The rows lie along a hidden order. The number after each row says roughly how far along it the row is, from 0 to 15. A new part has a new order.
In the rows, 128 means zero.
[ 89 162 162 133 136 152 121 169 125 170 146 144  81 122 136  76  94 132
  61 115 132 127 160 116 123  62 151 121 129 121  79 117 101 159 103  81
 132 137 100 179  88 135 128 104 152 141 129 145 122 137 104 115 113 127
 102 159  95 114  88]
4
[144  90  99 127 108 144 145 109 153 130 145 127 173 135  94 170 160 109
 128 170  90 206 111 150 115 170 103  91 105  90 144 111 113  94 165 144
  89 153 152 109 141 155 142 158  97  76 176 148 153 154 144 165 130 178
 133 133 134 148 158]
4
[141 131 109 135 128 127 128 103 129 116 150 136 160 145 121 117 123 117
  81 103 131 135 166  88 165 159 132 156 116 108  95 115 117 140 162 108
 170 140 127 195 180 134 174 135 144 208 154 119 202  93 143 118  79 189
 150 140 122 134  71]
12
[159 124 168 191 161 183 157  69 126 138 137 105 118 114 176 142 107 147
 129 131 116 158  75 147 134 101 124 143 147 117 169 139 112  93 123 112
 123 100 140  73 186 140  51 133 123  92 104 147  86 161 103 125 129 130
 117 125 118 125 179]
1
[142 165 118  97 104 111 130 145 142 113 116 112  61 143 117 117 131 168
 149  81 199 163 165 102 113 144 116 122 125 156 134 126 209 109  93 151
 126 151 144 107 109 122 136  83 109 170 121 112 107  87 114  97 128  96
 131 105 134 122 134]
0
[ 89 162 115 117 177  98 117 122 138 123  88  81  84 122 154 132  80 160
  96 128 139 142 128 114 124 115 124 132 124 144 134 137 130  78  73 130
 152 128 115 142 186 134 105  88 125 160  91 125 121 120 110 163 197 102
 136 119 160 154  51]
6
[140 172 154 131 162 111 157 171 154 149 140 113  52 171 102 143  68 204
 134 148 101 196  94 119 118  74 133 154 106 113 159 168 122  74  74  80
 127 108 134 112 226 160  99  94 139 114  70 169  90 140 102 110 109 123
 104 128 117 161 151]
13
[121  67 114 103  88  54 100 119 139  54  86 105 117 114 144 139 140 136
 132 154 161 121 184 111 155 226 109  69 134 143 154 123 175 166 140 132
  90 151 153 168 159 106 162 109  68 156 120 114 103 118 143 169 169  76
 148 120 149 142  89]
15

Next part:
[135  92 133 133 117 138 148 117 127  64 136 125 119  51 127 125 155 141
 133 133 138 158 153]
15
[136  91 134 134 121 140 145 116 125  65 137 125 119  41 126 127 158 146
 135 133 139 164 152]
15
[130 107 130 130 118 138 138 123 129  79 129 127 125  92 126 125 130 130
 128 131 133 138 134]
14
[120 149 126 129 112 116 140 132 136 110 130 128 125 175 135 127 124 112
 128 127 121 115 200]
4
[127 102 127 126 100 115 155 118 137  82 114 127 127 160 134 101 117 112
 121 129 125 103 113]
13
[139  98 129 124 150 124 131 136 129 188 112 127 131 144 121 125  98 111
 117 128 125 107   1]
13
[134 108 130 130 124 115 144 115 125 140 129 127 125 104 134 112 167 145
 134 129 130 136 109]
8
[132 109 130 130 128 135 145 137 134  98 126 125 122 124 122 136 107 104
 121 131 126 126  88]
14
[129 128 130 132 127 122 150 140 136 115 132 125 118 134 128 139 126 105
 126 130 122 125 134]
8
[129 121 128 129 122 120 134 119 126 128 128 128 128 120 133 116 151 137
 132 128 129 131 145]
7
[122 123 124 123 104 116 139 126 138  97 111 129 133 196 132 107  93 103
 117 127 121  90 119]
11
[128 131 129 130 123 109 144 122 129 141 131 128 123 135 137 119 165 135
 135 128 125 130 156]
4
[137 105 130 127 144 126 138 136 130 161 119 126 126 130 122 130 110 111
 119 129 125 116   4]
12
[134 126 127 125 149  98 135 133 128 233 118 129 131 178 133 115 139 122
 127 125 118 102   3]
3
[135 104 131 130 129 132 130 115 121 120 131 128 127  71 127 119 155 152
 134 130 137 148  94]
12
[130 131 129 131 130 107 145 126 128 158 132 127 123 131 136 122 167 134
 135 128 125 132 135]
3
[138  86 136 136 121 142 146 108 120  65 142 125 117  11 128 125 186 163
 141 134 144 179 169]
14
[132 102 131 132 114 114 165 127 137  99 125 125 118 126 133 118 142 111
 126 131 124 121 103]
11
[129 136 128 128 132 107 131 120 125 179 130 129 129 140 136 117 165 144
 136 126 126 129 136]
1
[119 125 122 121  99 114 135 121 137 106 107 130 137 214 135  99  89 108
 117 125 121  80 118]
10
[135 102 131 128 139 141 131 135 129 128 126 126 126 105 118 136 107 115
 120 130 130 129  39]
15
[121 148 126 130 110 103 145 120 132 126 132 129 124 163 142 115 163 130
 136 127 122 121 224]
0
[129 110 129 129 118 130 140 121 129  96 127 127 125 110 129 120 135 130
 129 130 131 132 135]
11
[126 138 129 133 113  95 163 121 134 129 136 127 116 142 144 116 184 131
 139 128 121 129 214]
0
[127 112 127 127 112 122 156 135 141  88 116 126 124 172 128 121  95  90
 116 129 120  98  90]
14
